Q:
array([[-0.046, -0.083,  0.012, -0.004, -0.035],
       [-0.014, -0.026,  0.137, -0.005,  0.028],
       [-0.033, -0.007, -0.176, -0.023, -0.046]])
A: -0.035

Q:
array([[ 0.190, -0.131,  0.057, -0.172],
       [ 0.163, -0.185, -0.059, -0.152],
       [ 0.148, -0.152,  0.072, -0.188]])
A: -0.172

Q:
array([[ 0.07,  0.03,  0.07,  0.00,  0.11,  0.05],
       [ 0.07,  0.07,  0.00,  0.06,  0.09, -0.11],
       [ 0.10,  0.13,  0.05,  0.24,  0.03, -0.12]])
A: 0.05

Q:
array([[-200.824,  -26.387,    4.357,  176.686],
       [-144.227,  -27.602,   20.346,   87.499],
       [ -20.461,  -14.870,    6.079,   76.107]])
A: 176.686

Q:
array([[ -50.976,    4.888,   20.725,  118.442,   21.899,   11.786,
        -107.381],
       [ -92.649,  -12.727,    3.996,  184.035,   24.452,   -5.644,
        -149.936],
       [ -70.089,   -2.000,   11.690,  154.784,   19.920,    5.057,
        -138.070]])
A: -107.381

Q:
array([[ 0.297, -0.201, -2.233, -0.807, -2.222,  1.065,  1.777],
       [ 0.062, -0.660, -2.041, -0.182, -2.365,  0.802,  1.959],
       [-0.059, -0.873, -1.898,  0.089, -2.405,  0.635,  1.971]])
A: 1.777

Q:
array([[  1.444, -16.310,  -6.619,  -2.770,  -9.202],
       [  4.691,  -2.830,   1.205,   5.419,  -9.391],
       [  6.159,   5.915,  20.790,  12.451,  -4.344]])
A: -9.202
---
[[-34 -13  34 -17  -8  -4]
 [ 22  10  75 -20   4 -15]
 [-23 -16 -60   6  -4  46]
 [  4 -26 -61 -22  12   6]
 [  5 -35 -20 -20 -62  17]
 [ -4  -2 -49   6  21 -55]
 [  5 -15   6   8 -33   0]
 [-15  15   1  27 -17  -6]
 [ 15  -9  28  12  22 -13]
 [ 20  10 -34   5   7  -8]
 [-27 -24 -47  -9  -2  26]
 [-19  -9 -66 -11 -42 -17]] → -8

[[-42 -74 -68 -68 -68 -62 -76 -64 -70 -62 -80 -66]
 [ 62  63  62  60  55  60  50  56  62  68  74  74]
 [-37 -74 -76 -71 -56 -32 -80 -63 -63 -64 -57 -70]
 [-50 -76 -77 -72 -63 -63 -69 -58 -69 -62 -59 -73]
 [ 71  62  72  65  60  12  69  67  41  54  70  61]
 [-68  80  76  70  65 -47 -75  57  66  75 -62 -76]] → -80

[[-71  28  -9 -12  -8 -59  -6  39 -24  32   4]
 [ -3  47   6 -11 -13 -14  67  14 -32 -15   6]
 [ -9 -40  18  40  18 -60  15 -20  21  -7  -9]
 [-73  31  -7  -5 -10 -54   0  40 -25  32   5]
 [ 11  59  40  28 -29 -14   9 -38   2 -24 -26]
 [ 31  20 -56 -14 -22 -27 -17 -44  48  55 -28]
 [ 32  20 -57  -9 -22 -23 -12 -46  50  53 -31]
 [ 12 -30  24  -4  13 -57  23  -8  18 -22 -10]] → 32

[[-21  25 -30   4 -23 -44   3  -4  15  20  33  33 -17   8]
 [ -1   7  -7  -7 -15 -20   3  17   4   7  15   0   0   3]
 [ 32 -25  37 -30  -2  28  -6  51 -19 -19 -14 -65  34  -9]
 [-18  17 -26  27   3 -24  20 -32  18  18   3  55 -27   8]
 [ 21 -11  17  -9  -2   3  16  33  -2  -2 -11 -21  13  -2]
 [ 16 -21  27  -5  21  42 -10  -1 -15 -20 -27 -31  16  -8]
 [-19  26 -33  11 -21 -50  17  -4  20  25  27  44 -22  10]] → -17

[[ 28  32  56 -22 -29   6 -26 -37]
 [ 21  37 -13  58  59  31  -4 -32]
 [-13 -21 -49 -30   8  19  31 -22]
 [-23 -17  33 -38  16 -45  27  -8]
 [ 34   0   8 -43  -5   8  14  47]
 [  5  19 -45  13 -31  -9 -63  16]
 [-26 -50 -37  47 -35   9   7 -16]] → -26

[[ -2 -40 -27  11 -19  21  81 -12   9  40  76  17  40 -19 -33  42]
 [ -8  42   9 -15  10 -21 -56   9  -4 -32 -65   4 -32  28  37   7]
 [ -2 -22  13  31  17  47  46  -8   4 -33  67  43 -33  21 -45  31]
 [ -3  35  12 -15   9 -22 -61   8  -7 -24 -63 -12 -24  16  35 -21]
 [  5  32   3   5  17  14 -10   3   2 -58 -13  56 -58  57   8  69]] → -33

[[ 15 -16 -23 -37  24 -30  -6]
 [ 43  20  -8   2  26  32  45]
 [  2   7 -72   4 -36 -32  56]
 [-35 -41 -55  15   0  34 -13]
 [ 34  22   9 -40  18  24  54]
 [-48 -16  20 -17   7  34  42]
 [-17 -37  20  18  26  10  54]
 [ 43  15   5 -19  19 -37  58]] → -30

[[  5 -23 -15  46 -49  67   8 -12 -29 -51 -31 -33  -1]
 [ -9  49   3 -33  14  -2  64 -51   7  15  -8 -11 -59]
 [ -7  73 -31 -17 -24  -2 -11  25  47 -22  -2  40   7]
 [ -4  53  -3  24  16 -37  28 -20  58  18 -13  11 -43]
 [ -3  12 -28 -21  13  24  22  30  38  17  15  22  36]
 [-27 -12  25   5 -19  56  42 -16  76 -16  -1   9 -42]] → -33
